Below is a small trained network, with its code and all its weights. Each question gives an input and a class and asks what happens when units are switched off, that is, made to give their printed mean instead of their output.

import numpy as np


def w(rows, s, z=0):
    codes = np.array(rows[::2]) - 128.0
    scale = np.full(codes.shape[1], s)
    scale[-1] = z or s
    return codes * scale


def norm(h):
    return h / np.sqrt((h * h).mean(-1, keepdims=True) + 1e-5)


def f(y):
    return y / 2 * (1 + np.tanh(0.7978845608 * (y + 0.044715 * y**3)))


def log_softmax(a):
    a = a - a.max(-1, keepdims=True)
    return a - np.log(np.exp(a).sum(-1, keepdims=True))


def net(x, mask):
    res = np.array(x, float).reshape(1, 4) / 4 @ E
    u = 0
    for l in range(4):
        y = f(norm(res) @ A[l][:, :-1].T + A[l][:, -1])
        res = res + np.where(mask[u : u + 7], y, B[l][:, -1]) @ B[l][:, :-1]
        u += 7
    return log_softmax(norm(res)[-1] @ U[:, :-1].T + U[:, -1])


A, B = {}, {}
E = w([
[159,136,90,2],'x0',
[115,115,143,126],'x1',
[159,162,69,128],'x2',
[64,226,130,128],'x3',
],0.0073)
A[0] = w([
[86,122,158,127,3],'L0N1',
[121,112,103,147,48],'L0N2',
[122,114,145,159,241],'L0N3',
[144,160,82,254,217],'L0N4',
[135,161,66,196,172],'L0N5',
[118,205,85,120,28],'L0N6',
[178,114,58,120,124],'L0N7',
],0.0093,0.00057)
B[0] = w([
[43,122,26,76,142],'L0N1',
[152,141,252,115,128],'L0N2',
[151,101,100,221,159],'L0N3',
[9,70,250,110,254],'L0N4',
[144,62,162,185,185],'L0N5',
[30,149,128,113,188],'L0N6',
[153,84,157,128,186],'L0N7',
],0.0044,0.0043)
A[1] = w([
[17,245,154,78,178],'L1N1',
[184,233,132,156,168],'L1N2',
[74,77,48,121,243],'L1N3',
[147,129,230,3,61],'L1N4',
[151,188,36,31,232],'L1N5',
[118,87,187,112,37],'L1N6',
[26,136,133,206,254],'L1N7',
],0.0067,0.00089)
B[1] = w([
[85,215,73,176,255],'L1N1',
[82,37,129,82,121],'L1N2',
[93,11,225,177,149],'L1N3',
[147,120,3,74,170],'L1N4',
[72,64,119,74,224],'L1N5',
[159,110,110,111,155],'L1N6',
[254,124,108,140,251],'L1N7',
],0.006,0.0046)
A[2] = w([
[81,172,118,51,33],'L2N1',
[176,83,72,81,3],'L2N2',
[131,250,230,144,80],'L2N3',
[103,82,188,41,154],'L2N4',
[106,167,115,78,171],'L2N5',
[105,184,134,61,35],'L2N6',
[125,38,141,112,197],'L2N7',
],0.013,0.0017)
B[2] = w([
[92,67,154,119,223],'L2N1',
[195,165,85,158,215],'L2N2',
[123,158,80,115,226],'L2N3',
[207,126,60,169,197],'L2N4',
[129,9,158,108,196],'L2N5',
[92,139,254,128,187],'L2N6',
[168,172,149,103,253],'L2N7',
],0.0093,0.0052)
A[3] = w([
[64,116,156,47,198],'L3N1',
[223,254,122,146,173],'L3N2',
[194,114,209,153,108],'L3N3',
[56,189,185,206,126],'L3N4',
[49,134,187,126,171],'L3N5',
[69,79,158,107,9],'L3N6',
[99,223,111,193,155],'L3N7',
],0.0087,0.0012)
B[3] = w([
[120,77,225,117,185],'L3N1',
[33,71,162,111,250],'L3N2',
[83,113,203,201,222],'L3N3',
[138,140,73,43,253],'L3N4',
[177,64,107,61,197],'L3N5',
[123,124,137,2,159],'L3N6',
[53,184,37,104,219],'L3N7',
],0.0097,0.0043)
U = w([
[118,70,248,231,187],'0',
[248,71,58,111,186],'1',
[144,179,122,166,28],'2',
[154,179,114,173,23],'3',
[146,181,128,181,12],'4',
[152,179,123,183,1],'5',
[38,190,45,112,220],'6',
[73,43,176,44,186],'7',
],0.014,0.0071)

Each question gives the input, the list of numbers given to net, and the class t.
The units are the neurons (one row each of A and B). Each row of codes is followed by its name. A weight is (code - 128) times the scale printed after its matrix; where a second scale follows, it is the last column's (A, B and U).
mask holds one flag per neuron, layer by layer. A switched-off neuron (its flag False) gives its mean, the last column of its row in B, instead of its output. The means were averaged over made-up inputs and are rounded, as every weight is.
A unit's drop is (log p(t) with every unit on - log p(t) with that unit switched off) / (log p(t) with every unit on - log p(t) with every unit switched off).
The circuit of an input: a set's keep is (log p(t) with only the set's units on - log p(t) with every unit switched off) / (log p(t) with every unit on - log p(t) with every unit switched off). Starting from the 12 units with the biggest drops (on a tie, the unit counted first), units are removed one at a time, each time the one whose removal leaves the highest keep (on an exact tie, the one counted first), for as long as the keep stays at least 0.8.
units of the circuit, in order: the units of the circuit, biggest drop first
most important unit: the unit with the biggest drop
top k neurons: the k neurons with the biggest drops, biggest first
top k neurons in layer l: the k neurons of layer l with the biggest drops, biggest first
drop of u: that unit's drop, to one decimal
input [-8,0,7,1], class 6: most important unit => L2N5
input [-4,8,6,0], class 0: top 3 neurons => [L0N5 L1N1 L1N7]
input [6,-5,1,0], class 1: top 3 neurons in layer 0 => [L0N4 L0N7 L0N1]
input [-6,3,-2,1], class 6: top 4 neurons => [L2N5 L3N4 L2N1 L1N5]
input [2,-3,5,1], class 7: top 2 neurons => [L0N6 L1N7]
input [-7,6,5,1], class 6: top 2 neurons => [L2N5 L3N4]
input [5,5,6,0], class 1: top 2 neurons => [L2N4 L2N2]
input [8,5,-2,-1], class 1: top 2 neurons => [L2N4 L2N2]
input [-2,0,-4,1], class 6: top 3 neurons => [L2N5 L1N5 L0N5]
input [1,2,-2,-6], class 1: top 4 neurons in layer 2 => [L2N6 L2N2 L2N4 L2N1]
input [8,-5,6,2], class 7: top 2 neurons in layer 2 => [L2N6 L2N1]
input [0,2,-2,-3], class 0: top 2 neurons in layer 1 => [L1N5 L1N1]
input [0,8,-5,-8], class 0: drop of L3N2 => 0.3
input [-7,7,-1,6], class 6: drop of L0N7 => 0.0
input [1,-4,-6,-4], class 1: units of the circuit, in order => [L2N4]
input [-1,-4,0,0], class 0: drop of L0N5 => 0.5
